Here is a tiny trained network, its code and every weight. The questions are about switching its units off for an input and a class, where a switched-off unit gives its printed mean instead of its output.

import numpy as np


def w(rows, s, z=0):
    codes = np.array(rows[::2]) - 128.0
    scale = np.full(codes.shape[1], s)
    scale[-1] = z or s
    return codes * scale


def norm(h):
    return h / np.sqrt((h * h).mean(-1, keepdims=True) + 1e-5)


def f(y):
    return y / 2 * (1 + np.tanh(0.7978845608 * (y + 0.044715 * y**3)))


def log_softmax(a):
    a = a - a.max(-1, keepdims=True)
    return a - np.log(np.exp(a).sum(-1, keepdims=True))


def net(x, mask):
    res = np.array(x, float).reshape(1, 3) / 4 @ E
    u = 0
    for l in range(3):
        y = f(norm(res) @ A[l][:, :-1].T + A[l][:, -1])
        res = res + np.where(mask[u : u + 11], y, B[l][:, -1]) @ B[l][:, :-1]
        u += 11
    return log_softmax(norm(res)[-1] @ U[:, :-1].T + U[:, -1])


A, B = {}, {}
E = w([
[254,128,182,98,158,138,14,116],'x0',
[113,78,35,49,153,195,88,210],'x1',
[121,182,35,224,177,132,121,143],'x2',
],0.0087)
A[0] = w([
[124,155,72,231,114,218,197,146,101],'0.n1',
[32,92,111,117,138,161,162,185,76],'0.n2',
[186,168,126,180,154,208,106,143,116],'0.n3',
[193,216,218,133,61,171,76,75,39],'0.n4',
[102,41,80,80,113,58,159,84,51],'0.n5',
[185,123,166,75,131,50,115,208,200],'0.n6',
[67,179,177,199,108,190,46,210,37],'0.n7',
[126,60,219,190,44,175,176,131,148],'0.n8',
[75,191,152,40,132,60,77,102,3],'0.n9',
[111,58,104,34,120,118,128,121,91],'0.n10',
[181,86,179,124,10,255,124,161,42],'0.n11',
],0.0059,0.0039)
B[0] = w([
[150,119,78,90,107,94,119,85,244],'0.n1',
[208,155,150,133,95,156,130,91,250],'0.n2',
[173,160,126,98,142,109,161,106,177],'0.n3',
[146,164,65,141,117,188,152,130,238],'0.n4',
[130,103,72,182,153,184,120,131,150],'0.n5',
[221,180,82,196,167,113,152,69,250],'0.n6',
[132,136,137,119,148,120,166,162,96],'0.n7',
[83,74,84,145,102,79,56,62,253],'0.n8',
[57,253,148,83,195,64,104,142,92],'0.n9',
[168,154,94,127,149,26,48,144,217],'0.n10',
[100,71,120,99,121,97,140,64,162],'0.n11',
],0.007,0.0027)
A[1] = w([
[86,199,93,220,241,126,116,159,195],'1.n1',
[166,100,42,109,133,183,177,82,63],'1.n2',
[176,137,60,227,149,75,99,74,110],'1.n3',
[80,142,85,217,210,126,101,182,34],'1.n4',
[88,44,209,77,171,80,164,85,140],'1.n5',
[54,125,86,192,238,153,90,115,59],'1.n6',
[66,142,213,222,48,130,144,124,52],'1.n7',
[57,86,126,196,50,166,129,93,2],'1.n8',
[85,86,200,1,73,134,123,107,128],'1.n9',
[131,148,169,107,138,134,106,113,11],'1.n10',
[136,183,176,153,119,133,115,128,135],'1.n11',
],0.0086,0.0024)
B[1] = w([
[166,122,173,43,9,101,145,80,195],'1.n1',
[147,97,212,124,147,145,91,97,200],'1.n2',
[56,37,151,143,145,96,65,88,253],'1.n3',
[222,146,54,51,57,33,122,96,153],'1.n4',
[148,157,63,83,113,70,70,34,181],'1.n5',
[82,171,116,72,93,67,122,44,145],'1.n6',
[158,156,236,140,109,134,101,239,206],'1.n7',
[171,56,120,128,255,221,171,126,198],'1.n8',
[126,173,33,114,45,68,155,50,192],'1.n9',
[188,151,109,186,118,16,125,167,120],'1.n10',
[128,139,174,95,172,159,163,129,146],'1.n11',
],0.0076,0.0066)
A[2] = w([
[144,171,175,176,154,79,85,118,205],'2.n1',
[79,133,59,54,147,169,103,199,42],'2.n2',
[181,166,172,114,72,175,156,120,254],'2.n3',
[144,183,117,144,136,121,92,105,151],'2.n4',
[168,117,103,57,163,115,117,143,50],'2.n5',
[114,162,200,151,128,110,145,147,12],'2.n6',
[105,98,124,127,78,125,202,113,138],'2.n7',
[164,204,147,85,112,147,139,146,120],'2.n8',
[139,122,101,128,125,166,251,144,71],'2.n9',
[107,74,115,72,169,92,109,162,136],'2.n10',
[104,124,112,142,142,176,214,123,46],'2.n11',
],0.013,0.0029)
B[2] = w([
[104,129,93,113,113,152,158,209,254],'2.n1',
[108,122,251,200,65,78,195,171,188],'2.n2',
[75,81,126,155,183,149,114,192,186],'2.n3',
[137,206,66,101,126,123,168,79,176],'2.n4',
[92,174,152,164,112,129,188,149,212],'2.n5',
[91,122,144,168,42,139,185,136,164],'2.n6',
[203,172,75,115,182,149,77,149,221],'2.n7',
[85,71,97,204,162,182,121,184,128],'2.n8',
[153,154,107,138,239,205,74,169,170],'2.n9',
[78,93,142,174,133,142,129,102,191],'2.n10',
[166,185,110,114,162,170,67,190,161],'2.n11',
],0.011,0.0066)
U = w([
[205,175,42,75,13,3,77,20,225],'0',
[95,146,198,240,28,104,199,202,215],'1',
[224,202,44,141,226,207,48,197,206],'2',
[68,17,174,154,185,155,39,45,133],'3',
[107,182,168,65,199,92,175,90,3],'4',
[65,209,163,17,174,123,147,109,3],'5',
],0.012,0.0073)

Each question gives the input, the list of numbers given to net, and the class t.
The units are the neurons (one row each of A and B). Each row of codes is followed by its name. A weight is (code - 128) times the scale printed after its matrix; where a second scale follows, it is the last column's (A, B and U).
mask holds one flag per neuron, layer by layer. A switched-off neuron (its flag False) gives its mean, the last column of its row in B, instead of its output. The means were averaged over made-up inputs and are rounded, as every weight is.
A unit's drop is (log p(t) with every unit on - log p(t) with that unit switched off) / (log p(t) with every unit on - log p(t) with every unit switched off).
The circuit of an input: a set's keep is (log p(t) with only the set's units on - log p(t) with every unit switched off) / (log p(t) with every unit on - log p(t) with every unit switched off). Starting from the 12 units with the biggest drops (on a tie, the unit counted first), units are removed one at a time, each time the one whose removal leaves the highest keep (on an exact tie, the one counted first), for as long as the keep stays at least 0.8.
units of the circuit, in order: the units of the circuit, biggest drop first
most important unit: the unit with the biggest drop
k most important neurons: the k neurons with the biggest drops, biggest first
top k neurons in layer l: the k neurons of layer l with the biggest drops, biggest first
input [-7,-6,4], class 2: most important unit	1.n8
input [2,1,-2], class 3: units of the circuit, in order	(0.n6, 1.n3)
input [-7,8,-7], class 1: 2 most important neurons	(2.n2, 0.n10)
input [-5,0,-5], class 0: 3 most important neurons	(1.n5, 0.n4, 1.n9)
input [3,-6,5], class 1: 2 most important neurons	(1.n5, 0.n10)
input [4,7,-8], class 0: 2 most important neurons	(1.n9, 0.n11)
input [-7,-6,-6], class 2: top 2 neurons in layer 1	(1.n3, 1.n8)
input [8,-8,4], class 1: 3 most important neurons	(2.n7, 1.n5, 1.n8)
input [3,-7,-6], class 1: top 4 neurons in layer 2	(2.n3, 2.n1, 2.n7, 2.n8)
input [-4,3,-2], class 2: 3 most important neurons	(1.n3, 0.n6, 0.n2)
input [-6,-5,-6], class 0: 3 most important neurons	(1.n5, 0.n8, 1.n9)
input [-3,5,-4], class 1: 4 most important neurons	(0.n10, 0.n5, 1.n3, 2.n2)
input [-2,3,-4], class 0: top 2 neurons in layer 1	(1.n9, 1.n8)
input [-3,5,4], class 1: units of the circuit, in order	(2.n2)
input [4,-6,5], class 1: 3 most important neurons	(1.n5, 0.n10, 0.n8)
input [3,3,-2], class 3: 2 most important neurons	(0.n6, 2.n10)
input [0,1,-3], class 3: top 2 neurons in layer 0	(0.n6, 0.n10)
input [8,-7,-5], class 2: top 2 neurons in layer 1	(1.n1, 1.n7)
input [3,1,1], class 3: top 2 neurons in layer 1	(1.n3, 1.n7)
input [1,-5,6], class 0: most important unit	1.n3
input [8,-6,-2], class 2: 2 most important neurons	(2.n2, 1.n7)
